Below are the code and all the weights of a small trained network. Each question names an input and a target symbol and asks about switching units off, where a switched-off unit gives its printed mean instead of its output.

import numpy as np


def w(rows, s, z=0):
    codes = np.array(rows[::2]) - 128.0
    scale = np.full(codes.shape[1], s)
    scale[-1] = z or s
    return codes * scale


def f(y):
    return np.maximum(y, 0)


def softmax(a):
    e = np.exp(a - a.max(-1, keepdims=True))
    return e / e.sum(-1, keepdims=True)


def log_softmax(a):
    a = a - a.max(-1, keepdims=True)
    return a - np.log(np.exp(a).sum(-1, keepdims=True))


def net(x, mask):
    ids = ['ΓΞΣβδεζητω'.index(c) for c in x.split()]
    T = len(ids)
    res = E[ids] + P[:T]
    u = 0
    for l in range(2):
        r = res
        for j in range(2):
            rows = slice(4 * j, 4 * j + 4)
            q, k, v = (r @ M[l][rows].T for M in (Q, K, V))
            z = softmax(np.where(np.tri(T) > 0, q @ k.T / 4**0.5, -1e9)) @ v
            o = O[l][rows]
            res = res + np.where(mask[u + j], z, o[:, -1]) @ o[:, :-1]
        u += 2
        y = f(res @ A[l][:, :-1].T + A[l][:, -1])
        res = res + np.where(mask[u : u + 8], y, B[l][:, -1]) @ B[l][:, :-1]
        u += 8
    return log_softmax(res[-1] @ U[:, :-1].T + U[:, -1])


Q, K, V, O, A, B = {}, {}, {}, {}, {}, {}
E = w([
[58,99,83,128],'Γ',
[123,254,197,118],'Ξ',
[81,77,136,112],'Σ',
[107,45,128,130],'β',
[18,41,176,219],'δ',
[33,247,89,114],'ε',
[135,53,119,67],'ζ',
[53,25,61,82],'η',
[247,22,134,228],'τ',
[193,252,76,180],'ω',
],0.0091)
P = w([
[140,137,216,130],'0',
[52,125,176,95],'1',
[90,87,112,166],'2',
[102,122,166,80],'3',
[114,83,74,173],'4',
[135,124,152,70],'5',
[144,95,34,175],'6',
[169,135,140,61],'7',
[153,115,3,179],'8',
[197,140,130,55],'9',
[139,134,47,179],'10',
],0.0072)
Q[0] = w([
[91,52,56,100],'0.h1',
[151,101,63,59],'0.h1',
[92,107,119,157],'0.h1',
[118,109,220,164],'0.h1',
[125,125,8,133],'0.h2',
[159,212,174,135],'0.h2',
[111,193,222,240],'0.h2',
[164,92,84,220],'0.h2',
],0.013)
K[0] = w([
[120,143,79,5],'0.h1',
[124,135,172,36],'0.h1',
[123,123,68,113],'0.h1',
[142,172,92,204],'0.h1',
[120,101,52,114],'0.h2',
[139,220,152,164],'0.h2',
[96,211,151,234],'0.h2',
[160,98,81,235],'0.h2',
],0.014)
V[0] = w([
[129,149,131,124],'0.h1',
[134,182,92,109],'0.h1',
[82,140,123,189],'0.h1',
[132,124,1,129],'0.h1',
[196,86,136,174],'0.h2',
[181,196,30,98],'0.h2',
[107,197,63,77],'0.h2',
[201,119,99,150],'0.h2',
],0.0052)
O[0] = w([
[119,71,119,138,107],'0.h1',
[97,8,61,160,63],'0.h1',
[11,170,196,131,169],'0.h1',
[97,173,18,150,108],'0.h1',
[2,156,116,130,119],'0.h2',
[159,88,251,10,3],'0.h2',
[247,92,214,60,66],'0.h2',
[25,138,161,85,75],'0.h2',
],0.0032,0.0024)
A[0] = w([
[81,119,101,44,40],'0.n1',
[159,150,158,127,55],'0.n2',
[106,119,102,130,110],'0.n3',
[139,70,92,158,127],'0.n4',
[116,174,130,163,138],'0.n5',
[126,107,54,123,3],'0.n6',
[97,104,6,155,158],'0.n7',
[160,91,173,123,93],'0.n8',
],0.015,0.0032)
B[0] = w([
[111,31,43,152,155],'0.n1',
[143,129,150,179,135],'0.n2',
[157,133,162,136,162],'0.n3',
[140,204,104,116,199],'0.n4',
[117,158,69,89,160],'0.n5',
[18,189,69,158,157],'0.n6',
[250,80,227,96,255],'0.n7',
[115,148,89,164,135],'0.n8',
],0.016,0.0088)
Q[1] = w([
[57,86,138,221],'1.h1',
[151,119,114,103],'1.h1',
[158,90,115,117],'1.h1',
[182,127,167,111],'1.h1',
[234,176,66,131],'1.h2',
[93,59,74,127],'1.h2',
[121,124,115,133],'1.h2',
[5,112,171,150],'1.h2',
],0.013)
K[1] = w([
[52,11,116,172],'1.h1',
[161,142,125,119],'1.h1',
[185,120,92,123],'1.h1',
[169,172,77,100],'1.h1',
[190,172,28,131],'1.h2',
[119,84,102,221],'1.h2',
[122,133,125,142],'1.h2',
[38,136,243,116],'1.h2',
],0.011)
V[1] = w([
[118,166,84,171],'1.h1',
[121,125,144,99],'1.h1',
[138,113,117,118],'1.h1',
[103,126,219,76],'1.h1',
[83,110,170,10],'1.h2',
[124,54,137,165],'1.h2',
[142,131,60,33],'1.h2',
[140,54,105,173],'1.h2',
],0.012)
O[1] = w([
[169,160,78,58,2],'1.h1',
[118,115,162,130,141],'1.h1',
[121,114,130,161,148],'1.h1',
[86,113,214,121,213],'1.h1',
[90,184,246,72,96],'1.h2',
[87,37,125,133,149],'1.h2',
[134,167,139,2,156],'1.h2',
[100,21,85,120,167],'1.h2',
],0.0097,0.0059)
A[1] = w([
[7,169,136,147,87],'1.n1',
[2,106,43,125,88],'1.n2',
[17,181,53,162,2],'1.n3',
[151,195,159,167,139],'1.n4',
[36,196,69,133,155],'1.n5',
[214,168,86,172,134],'1.n6',
[173,149,156,219,182],'1.n7',
[102,129,59,205,239],'1.n8',
],0.0099,0.0044)
B[1] = w([
[57,100,209,134,147],'1.n1',
[137,252,66,215,173],'1.n2',
[238,59,215,211,142],'1.n3',
[171,199,134,109,197],'1.n4',
[178,23,147,177,154],'1.n5',
[121,69,83,76,209],'1.n6',
[71,138,85,177,254],'1.n7',
[77,164,168,54,181],'1.n8',
],0.015,0.0092)
U = w([
[35,134,114,37,105],'Γ',
[96,200,78,155,72],'Ξ',
[8,150,174,90,145],'Σ',
[70,182,133,125,133],'β',
[210,150,150,254,80],'δ',
[142,239,210,89,128],'ε',
[103,127,179,75,253],'ζ',
[145,30,211,66,125],'η',
[143,34,42,187,70],'τ',
[212,143,80,69,138],'ω',
],0.005,0.0052)

Each question gives the input, a string of symbols that net reads in full, and the target symbol t.
The units are the heads (4 rows each of Q, K, V and O) and the neurons (one row each of A and B). Each row of codes is followed by its name. A weight is (code - 128) times the scale printed after its matrix; where a second scale follows, it is the last column's (O, A, B and U).
mask holds one flag per unit, layer by layer, with each layer's heads first. A switched-off unit (its flag False) gives its mean, the last column of its rows in O or B, instead of its output. The means were averaged over made-up inputs and are rounded, as every weight is.
A unit's drop is (log p(t) with every unit on - log p(t) with that unit switched off) / (log p(t) with every unit on - log p(t) with every unit switched off).
The circuit of an input: a set's keep is (log p(t) with only the set's units on - log p(t) with every unit switched off) / (log p(t) with every unit on - log p(t) with every unit switched off). Starting from the 12 units with the biggest drops (on a tie, the unit counted first), units are removed one at a time, each time the one whose removal leaves the highest keep (on an exact tie, the one counted first), for as long as the keep stays at least 0.8.
circuit, biggest first: the units of the circuit, biggest drop first
unit that matters most: the unit with the biggest drop
top k neurons: the k neurons with the biggest drops, biggest first
k most important neurons of layer l: the k neurons of layer l with the biggest drops, biggest first
heads that matter: for each layer, one digit per head in row order, 1 if its drop is at least 0.15 and else 0, layers parted by /
input ω Γ δ δ Ξ ε η β δ, target η: top 2 neurons	0.n4, 0.n1
input Ξ β ω ω, target ω: circuit, biggest first	1.h2, 0.n5, 1.n6
input δ Γ β δ β Γ ω β β, target ω: heads that matter	00 / 01
input β β δ ε ω ε η, target ω: top 4 neurons	0.n6, 0.n7, 0.n1, 0.n5
input Γ β ε δ Γ, target ε: unit that matters most	1.h2
input β ζ δ Γ δ ε Γ ω δ, target ω: circuit, biggest first	1.n6, 1.h2, 0.n7
input ω τ η Ξ ω δ Σ ε ω ε η, target ω: 2 most important neurons of layer 0	0.n7, 0.n5
input ε δ δ δ β ω δ ω Γ ω δ, target ω: circuit, biggest first	0.n7, 1.h2, 1.h1
input τ η Ξ β Γ τ Γ ω Γ, target ω: circuit, biggest first	1.h2, 0.n7
input β δ β τ, target Γ: top 2 neurons	1.n8, 0.n7
input Γ τ δ η ε β η η η δ δ, target η: top 2 neurons	0.n1, 0.n7
input ζ δ δ Ξ η ε β ζ ζ η ζ, target η: circuit, biggest first	1.h2, 0.n7, 1.n2
input η β ε δ ε Γ, target η: circuit, biggest first	0.n4, 1.n7, 1.n2
input δ β Ξ δ Γ ω β ω ε, target ω: circuit, biggest first	0.n7, 1.h2, 1.n6
input β δ β δ Σ ω δ δ ε δ ζ, target ε: most important neuron of layer 1	1.n4
input ζ η β, target η: circuit, biggest first	1.h2, 0.n1, 1.n7
input η Ξ Ξ δ Γ, target δ: 2 most important neurons of layer 0	0.n4, 0.n7
input Σ ε β, target ε: top 2 neurons	0.n1, 0.n5
input Σ δ ω Γ Γ, target ω: circuit, biggest first	0.n5, 1.h2, 1.h1
input η δ δ Σ δ β ω Γ τ, target ω: unit that matters most	1.n6
input β ζ δ ζ ζ Σ, target Ξ: 3 most important neurons of layer 0	0.n7, 0.n1, 0.n4
input η Γ η ε ω τ δ ε ε δ Γ, target ε: circuit, biggest first	0.n5, 0.n1, 1.h2
input β β ε, target ε: circuit, biggest first	1.h2, 0.n5
input δ Γ δ, target δ: top 4 neurons	0.n7, 0.n4, 0.n5, 1.n6
input δ δ β η ε Γ δ ε β, target ε: circuit, biggest first	0.n7, 1.h2, 0.n5
input δ ω ε δ δ ω Σ, target ω: 2 most important neurons of layer 1	1.n6, 1.n4
input τ ζ δ, target τ: top 2 neurons	0.n7, 0.n4
input β τ ω τ, target ω: unit that matters most	1.h1
input η Σ Σ, target η: circuit, biggest first	1.h2, 1.n2, 0.n6
input ε ε ω ζ τ δ δ δ η η β, target η: top 4 neurons	0.n1, 0.n7, 0.n4, 1.n2
